Below are the code and all the weights of a small trained network. Each question names an input and a target symbol and asks about switching units off, where a switched-off unit gives its printed mean instead of its output.

import numpy as np


def w(rows, s, z=0):
    codes = np.array(rows[::2]) - 128.0
    scale = np.full(codes.shape[1], s)
    scale[-1] = z or s
    return codes * scale


def norm(h):
    return h / np.sqrt((h * h).mean(-1, keepdims=True) + 1e-5)


def f(y):
    return np.maximum(y, 0)


def softmax(a):
    e = np.exp(a - a.max(-1, keepdims=True))
    return e / e.sum(-1, keepdims=True)


def log_softmax(a):
    a = a - a.max(-1, keepdims=True)
    return a - np.log(np.exp(a).sum(-1, keepdims=True))


def net(x, mask):
    ids = ['ΛΦαβεθμξπστψω'.index(c) for c in x.split()]
    T = len(ids)
    res = E[ids] + P[:T]
    r = norm(res)
    for j in range(3):
        rows = slice(2 * j, 2 * j + 2)
        q, k, v = (r @ M[0][rows].T for M in (Q, K, V))
        z = softmax(np.where(np.tri(T) > 0, q @ k.T / 2**0.5, -1e9)) @ v
        o = O[0][rows]
        res = res + np.where(mask[j], z, o[:, -1]) @ o[:, :-1]
    y = f(norm(res) @ A[0][:, :-1].T + A[0][:, -1])
    res = res + np.where(mask[3:11], y, B[0][:, -1]) @ B[0][:, :-1]
    return log_softmax(norm(res)[-1] @ U[:, :-1].T + U[:, -1])


Q, K, V, O, A, B = {}, {}, {}, {}, {}, {}
E = w([
[146,217,135,115,86,58,127,117,186],'Λ',
[142,133,129,79,183,51,34,214,154],'Φ',
[121,41,185,115,59,140,146,53,118],'α',
[151,49,168,84,155,113,202,99,153],'β',
[107,181,138,110,152,58,41,202,182],'ε',
[102,86,100,100,95,123,99,166,56],'θ',
[191,141,79,106,60,110,149,134,67],'μ',
[107,163,144,247,151,117,118,50,129],'ξ',
[222,101,136,169,92,190,188,81,156],'π',
[122,137,72,188,200,114,179,99,114],'σ',
[42,120,101,107,81,103,112,149,73],'τ',
[105,114,35,154,150,188,120,174,198],'ψ',
[103,88,151,134,153,93,235,67,137],'ω',
],0.016)
P = w([
[154,61,51,184,78,6,130,199,122],'0',
[152,98,62,168,78,48,126,161,141],'1',
[144,95,66,149,91,71,128,144,139],'2',
[138,101,71,136,104,91,131,136,134],'3',
[135,104,73,127,116,107,132,128,133],'4',
[125,110,84,118,124,118,134,120,135],'5',
[117,113,93,108,132,128,134,109,131],'6',
[109,117,104,99,139,138,137,95,131],'7',
[101,121,112,90,149,150,136,88,129],'8',
[96,128,120,82,162,165,137,80,125],'9',
[77,129,126,65,156,173,149,71,116],'10',
],0.012)
Q[0] = w([
[119,77,103,137,219,128,205,88,189],'head 0',
[154,170,178,115,55,168,17,175,154],'head 0',
[152,141,122,128,157,76,127,138,40],'head 1',
[128,100,147,198,113,174,171,60,165],'head 1',
[225,114,179,62,46,160,46,255,102],'head 2',
[128,209,166,76,147,72,97,237,124],'head 2',
],0.0091)
K[0] = w([
[92,153,170,119,176,198,143,92,129],'head 0',
[191,103,110,153,133,5,111,131,171],'head 0',
[127,121,70,137,130,125,90,171,89],'head 1',
[117,176,147,97,179,181,159,98,127],'head 1',
[121,89,94,190,106,87,150,155,123],'head 2',
[168,73,166,183,87,40,111,147,173],'head 2',
],0.011)
V[0] = w([
[169,138,92,154,116,111,150,223,185],'head 0',
[35,117,70,47,100,38,154,139,118],'head 0',
[131,144,145,225,220,99,172,106,69],'head 1',
[164,144,215,115,95,152,215,47,174],'head 1',
[231,105,62,116,94,162,150,72,2],'head 2',
[142,24,178,115,142,192,84,155,194],'head 2',
],0.0071)
O[0] = w([
[81,131,140,125,170,209,155,99,24,183],'head 0',
[147,182,124,123,168,171,9,50,155,253],'head 0',
[134,93,108,1,196,133,117,165,120,204],'head 1',
[135,118,84,191,78,175,124,125,24,87],'head 1',
[13,184,143,129,56,81,120,64,125,209],'head 2',
[102,140,58,134,235,26,116,102,95,39],'head 2',
],0.0086,0.0043)
A[0] = w([
[93,184,75,156,132,176,159,166,190,91],'neuron 0',
[149,111,150,95,97,105,237,105,69,184],'neuron 1',
[99,72,121,101,183,119,231,130,198,177],'neuron 2',
[182,206,73,114,136,59,173,103,167,142],'neuron 3',
[92,72,115,93,87,145,54,198,53,99],'neuron 4',
[51,164,149,108,155,120,13,197,33,143],'neuron 5',
[139,132,38,103,61,118,98,97,139,252],'neuron 6',
[212,253,104,160,33,160,233,156,88,96],'neuron 7',
],0.0079,0.0036)
B[0] = w([
[97,43,82,142,145,133,108,104,105,148],'neuron 0',
[139,179,92,153,145,144,126,168,136,197],'neuron 1',
[109,142,176,165,76,162,122,114,91,205],'neuron 2',
[220,120,160,116,73,49,128,173,112,172],'neuron 3',
[212,254,78,108,140,51,151,160,216,148],'neuron 4',
[208,191,156,64,150,54,95,177,201,184],'neuron 5',
[114,105,125,88,188,109,103,204,171,254],'neuron 6',
[99,131,148,81,138,106,70,90,137,183],'neuron 7',
],0.0096,0.0083)
U = w([
[216,97,156,139,152,158,182,155,133,151],'Λ',
[208,97,156,129,125,110,161,141,100,124],'Φ',
[136,63,108,118,150,33,116,104,63,24],'α',
[135,158,156,136,198,119,173,32,80,164],'β',
[103,82,157,110,142,90,133,77,132,29],'ε',
[34,127,164,102,128,123,170,88,164,2],'θ',
[71,147,245,70,145,189,116,125,91,138],'μ',
[208,180,131,88,73,58,123,247,160,146],'ξ',
[91,183,75,140,71,84,198,141,81,233],'π',
[135,94,183,125,24,171,195,255,147,212],'σ',
[187,91,136,137,71,213,93,109,134,75],'τ',
[119,39,65,106,174,178,112,145,101,209],'ψ',
[153,180,82,69,160,176,59,59,146,145],'ω',
],0.0089,0.0027)

Each question gives the input, a string of symbols that net reads in full, and the target symbol t.
The units are the heads (2 rows each of Q, K, V and O) and the neurons (one row each of A and B). Each row of codes is followed by its name. A weight is (code - 128) times the scale printed after its matrix; where a second scale follows, it is the last column's (O, A, B and U).
mask holds one flag per unit, heads first, then neurons. A switched-off unit (its flag False) gives its mean, the last column of its rows in O or B, instead of its output. The means were averaged over made-up inputs and are rounded, as every weight is.
A unit's drop is (log p(t) with every unit on - log p(t) with that unit switched off) / (log p(t) with every unit on - log p(t) with every unit switched off).
The circuit of an input: a set's keep is (log p(t) with only the set's units on - log p(t) with every unit switched off) / (log p(t) with every unit on - log p(t) with every unit switched off). Starting from all 11 units, units are removed one at a time, each time the one whose removal leaves the highest keep (on an exact tie, the one counted first), for as long as the keep stays at least 0.8.
units of the circuit, in order: the units of the circuit, biggest drop first
unit that matters most: the unit with the biggest drop
top k neurons: the k neurons with the biggest drops, biggest first
heads that matter: for each layer, one digit per head in row order, 1 if its drop is at least 0.15 and else 0, layers parted by /
input μ ω ξ τ μ, target ω: heads that matter : 101
input ω μ α ψ ω σ, target ψ: units of the circuit, in order : neuron 0; neuron 5
input ε ξ β σ, target α: units of the circuit, in order : neuron 3; neuron 5; neuron 0; neuron 1
input ε ξ ξ, target σ: units of the circuit, in order : head 0; head 1; neuron 2; head 2
input Φ ψ θ τ Λ Φ ε ξ, target Λ: heads that matter : 101
input ξ ξ Λ Λ ε ω, target Λ: units of the circuit, in order : head 2
input ξ θ α ω ε π σ, target π: heads that matter : 100
input ξ α θ α π σ α ω, target ξ: units of the circuit, in order : head 0; neuron 3
input β Λ ξ α α α σ ξ Φ ξ ξ, target σ: heads that matter : 100
input ξ μ μ π ψ Λ ε ξ β, target σ: units of the circuit, in order : head 0; neuron 2
input π σ β π τ α μ ε π ξ, target π: heads that matter : 110
input ψ μ ξ τ ψ ψ ξ α, target ψ: top 3 neurons : neuron 5; neuron 3; neuron 7
input θ ψ θ Λ ξ ε τ ω τ ψ ω, target β: units of the circuit, in order : head 2; neuron 6
input Φ ψ μ π θ π π ξ β, target σ: unit that matters most : head 0
input σ μ α ψ ξ π, target ψ: heads that matter : 011
input ω ξ α τ ξ τ α α, target τ: heads that matter : 010
input τ α Φ π μ π π ω ξ, target ψ: heads that matter : 110
input ψ ψ ε ω ξ θ π σ ε ψ β, target β: top 2 neurons : neuron 6; neuron 2
input α ξ ω π ξ σ π, target σ: heads that matter : 101
input μ τ τ π τ ω τ ξ β α ω, target ξ: units of the circuit, in order : head 0
input σ ε α Λ θ σ β, target μ: heads that matter : 011
input α Λ ξ, target τ: heads that matter : 001
input π ε σ, target Λ: heads that matter : 011
input ε Φ α ξ ξ π, target π: heads that matter : 111
input σ Λ β, target τ: heads that matter : 100
input τ ψ ξ, target β: units of the circuit, in order : head 0; neuron 6; neuron 5; head 2
input ε ξ β ψ τ σ ω, target μ: top 2 neurons : neuron 2; neuron 5
